Here is a tiny trained network, its code and every weight. The questions are about switching its units off for an input and a target symbol, where a switched-off unit gives its printed mean instead of its output.

import numpy as np


def w(rows, s, z=0):
    codes = np.array(rows[::2]) - 128.0
    scale = np.full(codes.shape[1], s)
    scale[-1] = z or s
    return codes * scale


def norm(h):
    return h / np.sqrt((h * h).mean(-1, keepdims=True) + 1e-5)


def f(y):
    return y / 2 * (1 + np.tanh(0.7978845608 * (y + 0.044715 * y**3)))


def softmax(a):
    e = np.exp(a - a.max(-1, keepdims=True))
    return e / e.sum(-1, keepdims=True)


def log_softmax(a):
    a = a - a.max(-1, keepdims=True)
    return a - np.log(np.exp(a).sum(-1, keepdims=True))


def net(x, mask):
    ids = ['ΓΘΠΨαβδελμστφ'.index(c) for c in x.split()]
    T = len(ids)
    res = E[ids] + P[:T]
    u = 0
    for l in range(3):
        r = norm(res)
        for j in range(3):
            rows = slice(2 * j, 2 * j + 2)
            q, k, v = (r @ M[l][rows].T for M in (Q, K, V))
            z = softmax(np.where(np.tri(T) > 0, q @ k.T / 2**0.5, -1e9)) @ v
            o = O[l][rows]
            res = res + np.where(mask[u + j], z, o[:, -1]) @ o[:, :-1]
        u += 3
        y = f(norm(res) @ A[l][:, :-1].T + A[l][:, -1])
        res = res + np.where(mask[u : u + 8], y, B[l][:, -1]) @ B[l][:, :-1]
        u += 8
    return log_softmax(norm(res)[-1] @ U[:, :-1].T + U[:, -1])


Q, K, V, O, A, B = {}, {}, {}, {}, {}, {}
E = w([
[64,84,164,152],'Γ',
[93,89,148,147],'Θ',
[86,95,120,140],'Π',
[79,82,125,140],'Ψ',
[112,50,119,161],'α',
[99,87,64,147],'β',
[83,189,151,4],'δ',
[106,93,71,150],'ε',
[155,113,192,113],'λ',
[148,196,215,139],'μ',
[178,158,220,134],'σ',
[197,87,76,162],'τ',
[153,200,115,144],'φ',
],0.013)
P = w([
[67,103,145,254],'0',
[116,119,144,223],'1',
[143,130,124,189],'2',
[170,102,100,119],'3',
[200,82,95,81],'4',
[216,61,87,21],'5',
],0.0063)
Q[0] = w([
[133,102,148,99],'0.h1',
[99,130,157,170],'0.h1',
[246,148,90,180],'0.h2',
[116,46,82,125],'0.h2',
[140,69,107,73],'0.h3',
[102,140,100,125],'0.h3',
],0.012)
K[0] = w([
[171,90,108,177],'0.h1',
[191,109,134,83],'0.h1',
[60,192,141,2],'0.h2',
[215,101,202,121],'0.h2',
[76,154,138,73],'0.h3',
[137,98,152,133],'0.h3',
],0.0091)
V[0] = w([
[161,110,111,122],'0.h1',
[84,81,169,52],'0.h1',
[127,123,123,95],'0.h2',
[158,115,107,253],'0.h2',
[84,100,89,88],'0.h3',
[62,194,130,84],'0.h3',
],0.0056)
O[0] = w([
[125,123,104,131,113],'0.h1',
[168,137,110,16,32],'0.h1',
[68,118,130,96,92],'0.h2',
[253,125,128,187,254],'0.h2',
[178,134,117,127,78],'0.h3',
[164,111,120,211,88],'0.h3',
],0.0049,0.0044)
A[0] = w([
[57,98,122,104,42],'0.n1',
[80,145,128,122,24],'0.n2',
[180,210,90,63,4],'0.n3',
[186,192,93,92,99],'0.n4',
[81,133,227,105,144],'0.n5',
[10,175,79,60,226],'0.n6',
[2,188,167,61,79],'0.n7',
[131,95,107,77,128],'0.n8',
],0.0083,0.0034)
B[0] = w([
[173,126,114,139,66],'0.n1',
[165,104,119,92,35],'0.n2',
[183,190,76,147,202],'0.n3',
[168,209,151,121,254],'0.n4',
[185,126,112,190,118],'0.n5',
[183,100,220,166,123],'0.n6',
[62,109,181,2,115],'0.n7',
[112,95,128,161,123],'0.n8',
],0.0078,0.0016)
Q[1] = w([
[76,166,166,89],'1.h1',
[123,174,100,130],'1.h1',
[4,163,115,65],'1.h2',
[114,56,189,115],'1.h2',
[95,208,176,62],'1.h3',
[75,152,99,106],'1.h3',
],0.016)
K[1] = w([
[95,92,213,168],'1.h1',
[59,147,196,203],'1.h1',
[70,3,209,250],'1.h2',
[229,88,38,135],'1.h2',
[59,101,127,226],'1.h3',
[97,109,203,191],'1.h3',
],0.011)
V[1] = w([
[86,115,146,127],'1.h1',
[129,34,116,119],'1.h1',
[40,152,255,106],'1.h2',
[171,68,202,118],'1.h2',
[135,202,68,166],'1.h3',
[25,67,46,143],'1.h3',
],0.0085)
O[1] = w([
[124,125,149,109,101],'1.h1',
[113,62,131,102,92],'1.h1',
[33,110,253,109,14],'1.h2',
[168,88,182,128,63],'1.h2',
[158,205,83,164,253],'1.h3',
[115,174,83,17,72],'1.h3',
],0.0081,0.0042)
A[1] = w([
[151,101,100,152,131],'1.n1',
[113,187,165,217,66],'1.n2',
[211,163,210,22,16],'1.n3',
[151,55,228,163,87],'1.n4',
[108,101,102,69,198],'1.n5',
[90,72,199,97,33],'1.n6',
[229,204,237,1,118],'1.n7',
[79,62,151,168,4],'1.n8',
],0.0072,0.0027)
B[1] = w([
[77,124,158,163,210],'1.n1',
[189,134,58,83,251],'1.n2',
[150,136,206,254,127],'1.n3',
[60,134,77,200,161],'1.n4',
[82,187,152,101,121],'1.n5',
[168,153,105,184,113],'1.n6',
[121,129,226,223,183],'1.n7',
[116,147,130,182,119],'1.n8',
],0.0067,0.0026)
Q[2] = w([
[102,127,85,162],'2.h1',
[88,246,136,80],'2.h1',
[165,124,139,158],'2.h2',
[181,198,88,190],'2.h2',
[211,143,123,205],'2.h3',
[122,107,169,193],'2.h3',
],0.014)
K[2] = w([
[150,173,75,34],'2.h1',
[12,100,34,218],'2.h1',
[213,174,161,115],'2.h2',
[217,195,44,105],'2.h2',
[190,246,223,58],'2.h3',
[128,139,254,126],'2.h3',
],0.011)
V[2] = w([
[110,237,210,104],'2.h1',
[98,114,6,64],'2.h1',
[127,245,110,115],'2.h2',
[119,31,32,113],'2.h2',
[62,211,184,109],'2.h3',
[193,254,183,80],'2.h3',
],0.0083)
O[2] = w([
[52,127,79,103,65],'2.h1',
[181,221,167,87,132],'2.h1',
[165,184,132,137,253],'2.h2',
[176,79,159,88,102],'2.h2',
[40,129,99,110,94],'2.h3',
[1,118,106,237,224],'2.h3',
],0.0078,0.0053)
A[2] = w([
[124,84,178,66,199],'2.n1',
[123,132,154,215,208],'2.n2',
[165,158,183,150,59],'2.n3',
[71,128,119,153,51],'2.n4',
[135,61,162,117,97],'2.n5',
[74,174,249,177,4],'2.n6',
[197,144,137,86,173],'2.n7',
[130,169,71,180,160],'2.n8',
],0.016,0.0036)
B[2] = w([
[101,236,141,132,140],'2.n1',
[144,187,115,73,235],'2.n2',
[91,98,36,113,146],'2.n3',
[121,88,46,108,137],'2.n4',
[134,168,212,148,136],'2.n5',
[78,9,50,156,144],'2.n6',
[23,74,98,144,157],'2.n7',
[137,220,186,118,251],'2.n8',
],0.011,0.014)
U = w([
[56,137,147,44,87],'Γ',
[162,80,187,30,254],'Θ',
[148,95,56,68,110],'Π',
[52,140,117,31,83],'Ψ',
[69,123,58,189,16],'α',
[98,105,116,135,52],'β',
[20,110,243,129,149],'δ',
[147,69,137,248,52],'ε',
[199,75,249,199,121],'λ',
[104,131,201,136,7],'μ',
[143,229,103,167,247],'σ',
[241,50,53,181,112],'τ',
[147,99,36,50,90],'φ',
],0.014,0.0043)

Each question gives the input, a string of symbols that net reads in full, and the target symbol t.
The units are the heads (2 rows each of Q, K, V and O) and the neurons (one row each of A and B). Each row of codes is followed by its name. A weight is (code - 128) times the scale printed after its matrix; where a second scale follows, it is the last column's (O, A, B and U).
mask holds one flag per unit, layer by layer, with each layer's heads first. A switched-off unit (its flag False) gives its mean, the last column of its rows in O or B, instead of its output. The means were averaged over made-up inputs and are rounded, as every weight is.
A unit's drop is (log p(t) with every unit on - log p(t) with that unit switched off) / (log p(t) with every unit on - log p(t) with every unit switched off).
The circuit of an input: a set's keep is (log p(t) with only the set's units on - log p(t) with every unit switched off) / (log p(t) with every unit on - log p(t) with every unit switched off). Starting from the 12 units with the biggest drops (on a tie, the unit counted first), units are removed one at a time, each time the one whose removal leaves the highest keep (on an exact tie, the one counted first), for as long as the keep stays at least 0.8.
units of the circuit, in order: the units of the circuit, biggest drop first
unit that matters most: the unit with the biggest drop
k most important neurons: the k neurons with the biggest drops, biggest first
k most important neurons of layer l: the k neurons of layer l with the biggest drops, biggest first
drop when u is switched off: that unit's drop, to one decimal
input Π σ Θ, target ε: unit that matters most -> 1.h3
input Ψ Θ σ, target ε: units of the circuit, in order -> [1.h2, 2.n6]
input δ λ φ Θ φ Θ, target α: 2 most important neurons of layer 0 -> [0.n3, 0.n4]
input Θ σ Γ, target ε: units of the circuit, in order -> [1.h3, 1.h2, 0.n5, 2.n8]
input Θ μ β, target α: units of the circuit, in order -> [2.h1, 1.h2]
input Γ β Π σ, target ε: units of the circuit, in order -> [2.n6, 1.h2]
input φ τ Ψ β Θ, target φ: 2 most important neurons of layer 2 -> [2.n7, 2.n8]
input Θ φ α β α β, target φ: 2 most important neurons -> [2.n7, 2.n8]
input β φ ε τ Π β, target τ: 2 most important neurons -> [2.n2, 2.n8]
input φ τ Ψ Π, target τ: 2 most important neurons -> [2.n8, 2.n2]
input φ φ Θ Θ α, target Θ: 2 most important neurons -> [0.n3, 2.n8]
input τ λ λ, target τ: 2 most important neurons -> [2.n8, 2.n3]
input φ δ φ, target α: 2 most important neurons of layer 0 -> [0.n6, 0.n7]
input τ Θ ε, target τ: unit that matters most -> 0.h2
input φ Θ λ δ, target α: 3 most important neurons of layer 2 -> [2.n6, 2.n3, 2.n2]
input λ α β, target λ: 2 most important neurons of layer 0 -> [0.n3, 0.n8]
input Θ τ τ Ψ λ, target τ: 2 most important neurons -> [2.n8, 0.n8]
input Ψ Θ Π Π, target Ψ: 2 most important neurons of layer 1 -> [1.n5, 1.n2]
input λ α μ, target α: 2 most important neurons of layer 2 -> [2.n6, 2.n2]
input Ψ λ Γ, target λ: unit that matters most -> 2.h3
input φ λ Π Π, target λ: 2 most important neurons -> [0.n4, 0.n3]
input φ Π α Ψ, target Θ: drop when 0.h1 is switched off -> 0.4
input Π Π Π, target Ψ: drop when 0.h2 is switched off -> 0.0
input φ Ψ τ ε, target τ: 2 most important neurons of layer 0 -> [0.n4, 0.n3]
input α φ δ φ μ, target α: drop when 0.h2 is switched off -> 0.7
input σ α ε, target ε: drop when 2.h2 is switched off -> 0.2
input φ τ ε λ α α, target λ: most important neuron -> [2.n5]
input Γ Θ β, target φ: 2 most important neurons of layer 2 -> [2.n8, 2.n7]
input Θ Θ φ Π Ψ α, target Θ: 2 most important neurons of layer 2 -> [2.n5, 2.n3]
input Θ μ φ φ δ φ, target α: 2 most important neurons -> [2.n6, 0.n7]
